1.062,6.224,9.068,12.366,19.910
2.049,3.734,21.909,1.155,19.949
5.791,-13.223,7.363,9.377,9.910
out 9.377

17.153,-11.533,2.804,11.687,-9.335
17.505,-4.690,10.870,2.218,17.240
out 2.218

-1.58,-2.17,-0.30,1.48,-0.69
0.91,-0.32,1.12,0.42,0.47
0.10,0.12,-1.08,0.33,1.28
out 0.33

-0.043,0.045,-0.035,-0.006,0.065,-0.018
-0.007,-0.079,-0.177,0.102,-0.115,0.010
0.110,0.033,0.065,0.155,0.241,-0.046
out 0.241

-0.16,0.13,0.12,0.13,0.09,0.11,0.18 out 0.11

17.896,-5.158,-133.663,148.269,11.526 out 148.269

-142.96,133.32,-53.12,11.51,102.62,103.74 out 102.62

-132.9,146.7,-105.4,34.0,-67.6 out 34.0
---
 -8   19  -38  -12  -32  -27   21 ans = -8
-20   40    8  -45  -12 ans = -20
-26   -8   -9   47   18    8  -45 ans = -26
-26  -25  -29   13  -40 ans = -26
-15  -15   14    3   38   27 ans = -15
  6   -6   -5   40  -15   -7    9 ans = 6
 -4  -38  -15    8    5   27    2 ans = -4
-28  -13  -39   -1   -9 ans = -28
---
[[ -1   0  -1   0]
 [ 19  38 -20 -30]]
-1

[[-29 -14 -11   3  -6   2   8]
 [ 40   3  -6 -10  12  20   5]
 [ 36  -1 -12 -15   3  26  14]]
-11

[ 25   6   0   3 -37   9]
0

[[40 -2 20  9 -2 -4]
 [-5 17 -4  3 16 18]
 [-5 -6 -6 -5 -6 -2]]
20

[ -3 -11  28  24  42  -2  10]
28

[ 39   6 -33  -5]
-33

[[ -3  45   2   1   7  21]
 [-34 -36  -6   8 -31  19]
 [-35 -41  -6   9 -41  18]]
2

[-45  39 -25 -48]
-25

[  0 -41 -16  -6  12]
-16
---
[ -9.23  13.18  -6.00  12.76 -17.79  -6.94] ==> 13.18
[  3.17   8.75 -14.07   3.33  15.82] ==> 8.75
[-10.44  -9.40   7.93  16.13] ==> -9.40
[ 0.8  1.3 -1.2 -1.4 -0.1] ==> 1.3
[-0.165  0.089  0.181 -0.101  0.105] ==> 0.089
[ 0.160  0.150  0.136 -0.099  0.169 -0.086] ==> 0.150
[ 151.7 -105.7   85.8  -31.9  -42.8  186.6] ==> -105.7
---
[[  31.22   24.64   69.72   30.21  -18.84]
 [ -72.05 -126.20  113.34    0.21 -138.20]] --> 113.34

[[ 1.315  1.592 -0.459 -0.299]
 [-1.701  0.567 -1.559 -0.539]
 [-1.019 -1.073  1.024  0.961]] --> -1.559

[[ 0.08  0.14  0.05  0.21  0.00  0.02]
 [-0.04  0.09  0.13  0.11 -0.04  0.16]
 [ 0.09 -0.13  0.01 -0.01  0.07  0.13]] --> 0.13

[[ 0.118  0.074  0.103  0.103  0.070]
 [ 0.025  0.125  0.180 -0.012  0.025]
 [ 0.073 -0.081  0.177 -0.129 -0.032]] --> 0.180

[[ -35.886 -123.883  -37.238  -35.249  106.814 -206.994]
 [-101.808 -101.452 -128.829   45.666   95.234  -55.226]
 [ 159.929  -54.179  -45.073   24.712  -28.757   32.380]] --> -128.829

[[  45.4   32.9 -125.1   20.9]
 [ -23.4  -33.0   55.8  125.5]] --> 55.8

[[ 109.81  129.76  -12.73 -158.46]
 [-119.28  114.12   22.11  164.88]
 [ -88.58  104.60 -136.40  -66.74]] --> 22.11
---
[-49   6 -31   0 -24]: -31, 6

[ 27 -28  -7  41  14]: -7, 41

[ -4 -12  29 -36   7]: 29, 29

[-21  -5 -36  43  22  22   7]: 43, 43

[ 46  21   8  -4 -10 -18 -24]: -4, 46

[-11   9 -13 -16  17  -2  50]: -16, 50

[[ 21  17   3  20   9]
 [ -4 -31 -36 -15 -15]
 [ 10  12   2  13  29]]: -36, 29

[ 12  15  23  11 -36   6  25]: 11, 25
---
[[4717 5539 5773 5226 6600 7050 5186 5394]
 [4376 6419 7791 6956 2571 2940 4735 4633]
 [5361 2777 6455 1838 3716 3538 5387 7284]
 [3803 2889 2162 5533 4758 4151 5099 4154]
 [6474 6358 5368 5373 4917 5111 4857 4506]
 [5159 5452 6152 4473 4545 4398 5196 5945]] result: 7050

[[4 4 2 6 5 6]
 [0 4 3 1 3 1]
 [3 1 3 1 3 6]
 [6 3 3 5 3 1]
 [6 2 3 5 3 1]
 [2 5 2 5 5 4]
 [5 1 3 3 3 7]
 [2 5 2 5 5 4]
 [2 5 2 6 5 5]
 [6 3 3 5 3 1]] result: 6

[[65 51 35 61 41 34 40 51 36 35 45 34]
 [35 49 50 64 54 25 56 32 39 54 48 48]
 [47 35 45 37 58 39 77 22 56 59 35 38]
 [14 42 50 43 47 41 37 31 30 44 46 55]
 [28 41 53 39 31 41 45 43 59 55 44 50]
 [37 38 47 27 60 57 71 17 32 43 30 45]
 [36 45 43 48 22 37 17 60 47 39 50 46]
 [62 32 21 38 53 43 31 39 33 30 45 25]
 [50 51 39 44 39 57 33 47 17 21 38 42]] result: 35

[[ 83 159 205  86 110  68  80]
 [ 69 153 106  94  55  27 142]
 [ 89 167 201 107 111  69  64]
 [ 81 163 202  88 119  57  68]
 [ 58 152 112 100  67  15 142]
 [ 29 147 125 117  81  16 148]
 [ 82 151 210  71  98  78 110]
 [ 86 157 206  84 100  79  90]] result: 110

[[  6   5   9  10   4   7   6   8   4   7   7   5   7   6   6]
 [  0 -12 -10  19  -1  14  14  -1  14   6   9  -4  -6 -10   6]
 [  7 -15 -25 -11  16  14  26  -1  24  31 -33 -12  13  32 -17]
 [ 11  16  15   2  11   7   3  11   5   7   7  13  12  16  10]
 [ 22  14   3   5  18   8  13 -10  30  -1   8  12   3   1  10]
 [  7   8   8   8   8   8   6   7   7   7   8   8   7   8   9]
 [ 28  17   1   3  24   9  15 -17  40  -4   9  14   2  -1  10]
 [  8   0   0   4   9   9  10   4  12  14   0   4  10  11   2]] result: 7

[[ 355  270  -34  167 -222 -226   44  603  226  395  303   24  172]
 [-132  400 -363   31   93  603 -111  157 -116   48   35  -80 -172]
 [ 486 -488  320  107 -403  290  361   -9  -68 -186   68  353  350]
 [ 182 -869 -104  141   65 -159  137  489 -111  191  158  -53 -367]
 [ 430  125  -14  144 -364  -13   82   66 -100 -280  373  126 -208]
 [-296 -121 -157   44  504  -97  163  459  315 -250  -56  292 -288]
 [ 668  147 -168  350 -330  -50 -128 -317 -124 -166 -895  351 -294]] result: 303

[[375 718 766 496 267 554 316 417 411 368 422 703]
 [488 455 649 656 363 230 289 508 453 416 465 728]
 [376 608 709 558 253 584 327 374 309 417 492 742]
 [543 336 505 613 361  42 293 507 398 425 452 544]
 [429 853 772 736 322 485 271 743 390 406 423 938]] result: 368

[[131 119 139  59 166 153   6 138 123  83 101  94 116 184 104  75]
 [ 91 114 112 174 129  69 199 119 117 175 115 188 100  58 102 163]
 [120 116 151  87 209 139  19 154 130 123  94 155 104 168  86 101]
 [106 114  78 149  28  86 215  76 100 117 133  87 120  56 140 134]
 [127 112  81  95  13 125 141  72  99  63 131  20 135 107 152  93]
 [136 117 111  56  75 154  49 101 111  49 117  28 131 158 134  63]
 [115 112  73 124   8 105 188  70  97  89 135  49 129  79 149 113]
 [126 114  81  96  13 122 144  74 101  65 135  22 133 105 148  92]] result: 184

[[6362 6114 6521 6439 5021 4836 5777 6578 7040 6824 6405]
 [6802 5662 7209 6643 4235 1332 5399 6816 7373 8775 6780]
 [7621 5237 6700 6328 5086 2581 6455 5020 9006 7674 7535]
 [5630 6955 6853 6754 4250 4958 5074 8128 4368 7255 5285]
 [7208 5468 6392 6024 6598 4956 7088 4787 8221 6263 7402]
 [5596 7007 6444 6514 5516 7674 5395 7725 4003 5912 5253]
 [5877 6653 6082 6059 7025 8074 6309 6191 6347 5654 5922]
 [6667 5799 6695 6516 4718 3755 5760 6281 7257 7550 6742]
 [7052 5623 5600 5848 9079 6999 8401 4291 8094 5569 7425]] result: 7040
---
[[ 23  -2   3  12  14  -8 -14]
 [  0 -11   0  -4 -42  -5  13]]	-2

[-17  28   4 -23  41]	28

[ 44   5  14  45 -26]	5

[ 32 -29  28 -48  11 -27]	-29

[ -4 -41 -13 -13]	-41

[ 47 -33  28 -10 -16  -9]	-33
